Below is a small trained network, with its code and all its weights. Each question gives an input and a class and asks what happens when units are switched off, that is, made to give their printed mean instead of their output.

import numpy as np


def w(rows, s, z=0):
    codes = np.array(rows[::2]) - 128.0
    scale = np.full(codes.shape[1], s)
    scale[-1] = z or s
    return codes * scale


def f(y):
    return y / 2 * (1 + np.tanh(0.7978845608 * (y + 0.044715 * y**3)))


def log_softmax(a):
    a = a - a.max(-1, keepdims=True)
    return a - np.log(np.exp(a).sum(-1, keepdims=True))


def net(x, mask):
    res = np.array(x, float).reshape(1, 4) / 4 @ E
    y = f(res @ A[0][:, :-1].T + A[0][:, -1])
    res = res + np.where(mask, y, B[0][:, -1]) @ B[0][:, :-1]
    return log_softmax(res[-1] @ U[:, :-1].T + U[:, -1])


A, B = {}, {}
E = w([
[189,74,146,104,50,128,219,132,117,132,24,144],'x0',
[111,126,208,183,197,249,88,131,117,61,155,217],'x1',
[147,16,107,123,151,217,1,137,70,137,134,69],'x2',
[103,84,132,134,211,133,41,148,111,111,201,173],'x3',
],0.01)
A[0] = w([
[127,152,156,161,88,129,187,147,196,103,123,75,172],'N1',
[123,131,217,154,118,144,178,150,126,117,87,187,233],'N2',
[84,105,173,161,211,170,123,187,155,76,212,146,245],'N3',
[62,168,104,145,153,157,90,123,152,105,163,176,195],'N4',
[132,135,103,101,114,121,147,130,134,136,129,110,87],'N5',
[160,125,130,132,69,119,174,130,157,109,61,125,253],'N6',
[138,190,61,93,73,116,80,149,117,181,105,39,211],'N7',
[106,84,58,110,94,92,154,85,126,168,108,9,230],'N8',
],0.012,0.0035)
B[0] = w([
[110,155,108,147,147,131,205,118,149,55,78,96,190],'N1',
[68,128,152,112,151,114,134,105,189,128,101,237,192],'N2',
[180,154,200,179,219,136,70,132,56,93,213,149,248],'N3',
[104,133,160,156,158,113,28,129,86,144,113,112,200],'N4',
[64,108,122,131,106,163,205,63,49,173,160,117,151],'N5',
[80,97,98,110,1,218,196,140,219,72,116,152,222],'N6',
[121,124,124,142,77,97,106,195,49,192,72,80,211],'N7',
[138,166,57,42,68,85,175,222,79,157,207,37,233],'N8',
],0.0096,0.019)
U = w([
[145,141,142,108,79,155,162,77,233,132,75,231,3],'0',
[171,124,224,183,231,139,48,106,76,150,176,190,186],'1',
[169,140,1,133,64,113,131,222,84,194,132,83,151],'2',
],0.0083,0.0005)

Each question gives the input, the list of numbers given to net, and the class t.
The units are the neurons (one row each of A and B). Each row of codes is followed by its name. A weight is (code - 128) times the scale printed after its matrix; where a second scale follows, it is the last column's (A, B and U).
mask holds one flag per neuron, in row order. A switched-off neuron (its flag False) gives its mean, the last column of its row in B, instead of its output. The means were averaged over made-up inputs and are rounded, as every weight is.
A unit's drop is (log p(t) with every unit on - log p(t) with that unit switched off) / (log p(t) with every unit on - log p(t) with every unit switched off).
most important unit: the unit with the biggest drop
k most important neurons: the k neurons with the biggest drops, biggest first
drop of u: that unit's drop, to one decimal
input [6,2,-1,7], class 1: most important unit -> N6
input [4,6,4,-3], class 0: 4 most important neurons -> [N4, N3, N2, N7]
input [-3,0,-7,0], class 0: 2 most important neurons -> [N3, N8]
input [1,-2,-3,3], class 0: 3 most important neurons -> [N8, N3, N7]
input [4,2,-4,5], class 1: 3 most important neurons -> [N6, N1, N8]
input [-5,-2,-6,0], class 1: 4 most important neurons -> [N8, N6, N7, N4]
input [8,-2,-6,-8], class 0: 2 most important neurons -> [N6, N2]
input [3,1,5,1], class 1: drop of N7 -> 0.4
input [-4,-2,-7,6], class 1: drop of N8 -> 0.0
input [3,2,7,1], class 1: drop of N8 -> 0.1
